Y: |  92 |  95 |  95 |  67 |  32 | 101 | 101 |  69 | 108 | 106 |  73 | 102 |  99 |
L: | 106 |  75 |  32 |  67 | 101 |  69 | 101 | 108 |  95 | 101 |  57 | 107 | 107 |
U: | 106 |  75 |  98 | 106 |  13 | 101 | 100 |  66 | 103 | 101 |  57 | 101 | 107 |
then: |  32 | 101 | 101 |  69 | 108 | 106 | -> |  73 | 102 |
miss L: |  75 | 108 |  95 |  69 | 101 | 107 | 101 |  32 |  57 |  67 | 101 | 107 | -> | 106 |
then: | 101 |  69 | 108 | 106 |  73 | -> | 102 |  99 |
then: |  95 |  67 |  32 | 101 | 101 |  69 | 108 | -> | 106 |  73 |
after: | 102 | -> | 99 |

P: | 109 | 107 |  83 |  45 | 127 | 133 | 108 | 102 | 107 |
V: |  45 |  82 |  26 |  54 | 135 |  44 |  70 | 132 |  78 |
X: |  84 | 107 |  83 |  91 | 127 | 107 | 100 | 102 | 107 |
R: | 109 | 107 |  83 |  91 | 127 | 143 |  99 | 120 | 100 |
both V P:  -> | 45 |
after: | 54 | -> | 135 |
| 109 | 107 |  83 |  91 | 127 | 143 |  99 | 120 | 100 | -> R
both P V:  -> | 45 |
|  45 |  82 |  26 |  54 | 135 |  44 |  70 | 132 |  78 | -> V
miss P: | 109 |  45 | 108 | 102 | 133 | 107 | 107 |  83 | -> | 127 |

M: | 125 | 110 |  93 | 125 | 142 | 162 | 125 |  91 | 118 | 166 |  88 |  82 |  94 | 141 | 123 | 104 |  95 |  79 | 135 | 133 | 100 |  78 | 160 | 124 |  87 |  87 |  93 | 137 | 107 | 159 |  69 | 128 | 136 | 110 |  79 |  93 | 124 | 105 |  86 | 108 |  87 | 109 | 127 | 179 |  74 |
S: |  61 | 133 |  89 | 164 |  78 | 145 |  91 |  86 |  99 | 154 | 130 |  84 |  91 | 166 |  60 | 100 |  43 | 103 |  68 | 118 |  83 | 151 | 118 | 155 | 148 |  95 |  50 | 100 |  75 |  81 |  93 |  88 | 116 |  87 |  60 | 162 |  53 | 106 | 100 |  56 |  96 | 130 |  74 | 112 | 144 |
T: | 100 |  78 | 160 | 125 |  87 | 162 | 125 |  91 | 118 | 166 |  88 |  82 |  94 | 141 | 123 | 104 |  95 |  92 | 145 | 133 | 129 |  78 | 160 | 124 |  87 |  87 |  93 | 137 | 107 | 159 |  69 | 128 | 136 | 110 |  79 |  93 | 124 | 105 |  86 | 108 |  87 | 109 | 127 | 179 |  74 |
W: |  52 | 106 | 104 |  87 |  58 |  46 |  71 | 122 |  76 |  52 | 119 | 112 | 107 |  82 |  53 |  71 |  81 | 127 |  58 |  63 |  89 | 143 |  44 |  91 | 133 | 113 |  89 |  69 |  90 |  42 | 137 |  73 |  78 |  81 | 108 | 117 |  61 |  88 | 100 |  72 | 113 |  76 |  69 |  17 | 137 |
N: | 119 | 135 | 121 | 119 | 101 |  95 |  93 | 143 | 101 | 113 | 137 | 136 | 134 | 130 | 119 | 157 | 150 | 160 |  92 | 101 | 135 | 181 |  87 | 119 | 167 | 130 | 125 | 105 | 114 |  94 | 177 | 100 | 121 | 108 | 155 | 153 |  91 | 130 | 181 | 128 | 130 | 110 |  93 |  80 | 172 |
E: | 127 |  67 |  75 | 136 |  63 | 141 | 106 |  69 | 122 |  95 |  99 |  65 |  55 |  88 | 123 | 106 |  71 |  47 |  72 | 154 | 109 |  54 | 126 | 116 |  55 |  72 |  60 |  71 |  64 |  70 |  88 |  75 |  58 | 110 |  39 | 131 |  80 | 132 | 124 |  96 |  78 |  57 |  79 | 151 |  92 |
| 127 |  67 |  75 | 136 |  63 | 141 | 106 |  69 | 122 |  95 |  99 |  65 |  55 |  88 | 123 | 106 |  71 |  47 |  72 | 154 | 109 |  54 | 126 | 116 |  55 |  72 |  60 |  71 |  64 |  70 |  88 |  75 |  58 | 110 |  39 | 131 |  80 | 132 | 124 |  96 |  78 |  57 |  79 | 151 |  92 | -> E
miss S: |  83 | 154 |  53 |  60 | 155 |  95 | 145 |  91 | 103 | 130 |  60 |  91 | 116 |  96 | 100 | 133 |  74 | 151 |  75 | 164 |  88 | 100 |  78 | 130 | 162 |  86 | 100 |  81 |  84 |  43 | 144 | 112 | 118 | 166 |  50 | 118 |  68 |  93 |  89 | 106 | 148 |  99 |  56 |  61 | -> | 87 |
miss S: | 151 |  74 | 144 | 118 |  50 |  75 | 130 |  91 |  87 | 106 |  91 | 154 | 103 | 162 |  61 |  83 | 155 | 166 | 133 |  88 |  96 |  93 |  53 |  95 |  84 | 145 |  86 | 118 |  60 |  81 | 112 |  43 |  68 | 100 | 164 |  78 | 116 |  56 |  60 | 148 | 100 | 100 | 130 |  89 | -> | 99 |
then: | 100 |  78 | 160 | 124 |  87 | -> | 87 | 93 |
miss W: |  82 |  69 | 143 | 100 |  42 | 108 |  17 |  71 |  81 |  81 | 122 | 137 |  91 | 119 |  73 |  58 | 113 |  89 |  88 |  71 |  76 |  63 | 133 |  58 |  69 |  89 |  52 |  44 | 107 | 127 |  46 | 106 |  61 |  76 |  72 | 137 | 104 |  52 |  90 |  78 | 112 |  87 | 113 | 117 | -> | 53 |
|  52 | 106 | 104 |  87 |  58 |  46 |  71 | 122 |  76 |  52 | 119 | 112 | 107 |  82 |  53 |  71 |  81 | 127 |  58 |  63 |  89 | 143 |  44 |  91 | 133 | 113 |  89 |  69 |  90 |  42 | 137 |  73 |  78 |  81 | 108 | 117 |  61 |  88 | 100 |  72 | 113 |  76 |  69 |  17 | 137 | -> W

Z: | 103 |  90 |  85 | 138 | 128 |  96 | 111 |  81 |  98 | 154 | 107 | 114 |  75 |  84 |  61 |  95 |  79 |  91 | 118 | 111 |
D: | 102 |  64 | 103 |  91 | 137 | 101 |  98 | 103 |  70 | 135 |  89 |  80 | 106 | 100 | 101 | 101 |  33 | 102 |  97 | 100 |
F: | 112 |  69 |  71 | 119 |  94 |  88 | 141 | 103 |  88 |  96 | 120 |  63 |  79 |  88 |  74 | 106 |  47 |  93 | 152 | 113 |
B: |  87 |  90 | 121 | 121 | 127 | 109 |  68 |  77 |  90 | 134 |  64 | 127 | 106 |  96 |  97 |  98 |  86 |  96 |  61 | 102 |
A: | 101 |  86 |  92 | 139 | 142 |  97 | 131 |  84 |  96 | 141 |  79 | 120 |  63 |  98 | 102 | 101 |  52 |  98 |  88 | 102 |
Q: | 105 |  55 |  95 |  90 |  88 |  96 | 113 | 112 |  71 |  68 |  90 |  51 | 109 | 100 | 107 | 102 |  21 | 101 | 115 | 104 |
G: | 107 |  70 |  94 |  78 |  68 |  96 |  93 | 115 |  79 |  67 |  91 | 127 | 106 | 104 | 113 | 105 |   9 | 105 |  91 |  95 |
C: |  92 |  87 | 125 |  94 | 157 | 110 |  81 |  95 |  80 | 150 |  83 | 105 | 118 | 104 | 113 | 101 |  72 | 103 |  77 |  97 |
K: |  91 |  83 |  90 | 149 | 100 |  94 | 102 |  79 |  98 |  70 |  78 | 120 |  85 |  81 |  79 |  95 | 123 |  84 | 106 | 117 |
H: |  99 |  72 |  95 |  92 |  94 |  95 | 134 |  99 |  88 |  69 | 107 |  61 | 101 |  92 |  99 |  98 |  57 |  93 | 143 | 115 |
J: | 101 |  86 |  92 | 139 | 142 |  97 | 131 |  84 |  96 | 141 | 112 |  99 |  82 |  86 |  70 |  94 |  90 |  91 | 141 | 116 |
then: | 120 |  63 |  79 | -> | 88 | 74 |
|  92 |  87 | 125 |  94 | 157 | 110 |  81 |  95 |  80 | 150 |  83 | 105 | 118 | 104 | 113 | 101 |  72 | 103 |  77 |  97 | -> C
after: | 128 | -> | 96 |
|  91 |  83 |  90 | 149 | 100 |  94 | 102 |  79 |  98 |  70 |  78 | 120 |  85 |  81 |  79 |  95 | 123 |  84 | 106 | 117 | -> K
|  87 |  90 | 121 | 121 | 127 | 109 |  68 |  77 |  90 | 134 |  64 | 127 | 106 |  96 |  97 |  98 |  86 |  96 |  61 | 102 | -> B

